Here is a tiny trained network, its code and every weight. The questions are about switching its units off for an input and a class, where a switched-off unit gives its printed mean instead of its output.

import numpy as np


def w(rows, s, z=0):
    codes = np.array(rows[::2]) - 128.0
    scale = np.full(codes.shape[1], s)
    scale[-1] = z or s
    return codes * scale


def norm(h):
    return h / np.sqrt((h * h).mean(-1, keepdims=True) + 1e-5)


def f(y):
    return y / 2 * (1 + np.tanh(0.7978845608 * (y + 0.044715 * y**3)))


def log_softmax(a):
    a = a - a.max(-1, keepdims=True)
    return a - np.log(np.exp(a).sum(-1, keepdims=True))


def net(x, mask):
    res = np.array(x, float).reshape(1, 6) / 4 @ E
    u = 0
    for l in range(4):
        y = f(norm(res) @ A[l][:, :-1].T + A[l][:, -1])
        res = res + np.where(mask[u : u + 4], y, B[l][:, -1]) @ B[l][:, :-1]
        u += 4
    return log_softmax(norm(res)[-1] @ U[:, :-1].T + U[:, -1])


A, B = {}, {}
E = w([
[119,119,253,161,48,110,63],'x0',
[229,180,183,153,171,64,188],'x1',
[69,243,224,175,194,130,73],'x2',
[115,113,98,128,123,12,212],'x3',
[123,105,156,117,120,153,127],'x4',
[87,73,176,55,156,101,39],'x5',
],0.0078)
A[0] = w([
[115,45,123,117,112,91,147,70],'0.n1',
[110,134,84,95,221,110,138,5],'0.n2',
[206,82,173,169,74,161,139,145],'0.n3',
[119,136,122,78,254,56,111,61],'0.n4',
],0.0087,0.0028)
B[0] = w([
[171,122,89,41,176,124,83,198],'0.n1',
[165,2,140,148,53,78,146,169],'0.n2',
[197,107,155,237,123,110,169,253],'0.n3',
[150,80,144,218,75,157,131,221],'0.n4',
],0.0099,0.0032)
A[1] = w([
[121,141,232,124,144,183,73,142],'1.n1',
[150,183,235,154,154,75,241,144],'1.n2',
[146,95,139,254,88,75,119,1],'1.n3',
[105,154,159,75,139,95,132,29],'1.n4',
],0.0084,0.0025)
B[1] = w([
[135,137,109,107,255,147,108,210],'1.n1',
[148,15,153,158,136,47,159,253],'1.n2',
[102,115,101,219,117,178,168,231],'1.n3',
[44,123,96,121,109,94,127,115],'1.n4',
],0.0095,0.0055)
A[2] = w([
[2,140,50,160,170,238,101,9],'2.n1',
[67,174,205,135,118,90,14,85],'2.n2',
[34,128,89,169,64,180,86,98],'2.n3',
[106,108,185,214,223,209,41,28],'2.n4',
],0.0086,0.0015)
B[2] = w([
[169,21,254,157,152,45,198,216],'2.n1',
[133,23,102,19,156,248,226,189],'2.n2',
[133,132,194,235,72,13,125,180],'2.n3',
[7,165,133,55,180,253,193,254],'2.n4',
],0.0076,0.0057)
A[3] = w([
[199,61,142,157,127,199,160,169],'3.n1',
[53,119,61,49,225,197,152,248],'3.n2',
[81,82,112,212,2,229,168,1],'3.n3',
[253,186,141,165,45,224,193,70],'3.n4',
],0.0057,0.00087)
B[3] = w([
[86,225,152,186,163,106,104,255],'3.n1',
[123,206,180,85,169,178,146,234],'3.n2',
[65,130,157,134,113,1,227,223],'3.n3',
[218,197,105,209,140,115,29,195],'3.n4',
],0.0091,0.0044)
U = w([
[142,159,47,103,86,109,40,42],'0',
[141,132,153,247,132,64,138,133],'1',
[70,144,124,78,163,180,120,253],'2',
],0.013,0.0037)

Each question gives the input, the list of numbers given to net, and the class t.
The units are the neurons (one row each of A and B). Each row of codes is followed by its name. A weight is (code - 128) times the scale printed after its matrix; where a second scale follows, it is the last column's (A, B and U).
mask holds one flag per neuron, layer by layer. A switched-off neuron (its flag False) gives its mean, the last column of its row in B, instead of its output. The means were averaged over made-up inputs and are rounded, as every weight is.
A unit's drop is (log p(t) with every unit on - log p(t) with that unit switched off) / (log p(t) with every unit on - log p(t) with every unit switched off).
The circuit of an input: a set's keep is (log p(t) with only the set's units on - log p(t) with every unit switched off) / (log p(t) with every unit on - log p(t) with every unit switched off). Starting from the 12 units with the biggest drops (on a tie, the unit counted first), units are removed one at a time, each time the one whose removal leaves the highest keep (on an exact tie, the one counted first), for as long as the keep stays at least 0.8.
circuit, biggest first: the units of the circuit, biggest drop first
unit that matters most: the unit with the biggest drop
top k neurons: the k neurons with the biggest drops, biggest first
top k neurons in layer l: the k neurons of layer l with the biggest drops, biggest first
drop when u is switched off: that unit's drop, to one decimal
input [-8,-8,8,-1,2,-2], class 1: unit that matters most => 2.n1
input [4,-4,-1,6,5,1], class 2: circuit, biggest first => [0.n1, 1.n2]
input [-5,0,-2,-1,-8,-3], class 0: top 3 neurons => [1.n3, 0.n3, 2.n4]
input [5,-6,3,3,3,-4], class 2: top 2 neurons => [2.n4, 1.n1]
input [-8,-2,-7,6,-8,3], class 0: top 2 neurons in layer 2 => [2.n4, 2.n2]
input [0,8,-3,-5,-4,8], class 2: top 3 neurons in layer 2 => [2.n4, 2.n3, 2.n1]
input [7,1,-4,-6,7,3], class 2: top 2 neurons => [2.n4, 1.n1]
input [-2,2,-5,8,1,1], class 0: top 2 neurons => [0.n1, 2.n4]
input [-3,-2,8,-2,-3,-8], class 2: top 2 neurons in layer 0 => [0.n3, 0.n4]
input [2,-5,-6,5,1,4], class 0: top 3 neurons => [2.n4, 2.n2, 1.n1]
input [-1,-4,-1,4,-6,6], class 0: top 2 neurons => [0.n1, 2.n4]
input [-7,-1,-3,1,0,2], class 0: top 2 neurons => [2.n4, 0.n2]
input [-7,-5,-8,-8,-5,-7], class 1: top 2 neurons => [2.n1, 2.n4]
input [-8,-3,3,2,6,3], class 1: unit that matters most => 0.n4
input [-7,5,-8,1,3,-5], class 0: top 3 neurons in layer 2 => [2.n1, 2.n3, 2.n4]
input [-3,-3,-8,0,-8,0], class 0: top 2 neurons in layer 2 => [2.n4, 2.n2]
input [6,5,8,-4,-6,-2], class 2: drop when 2.n4 is switched off => 0.1
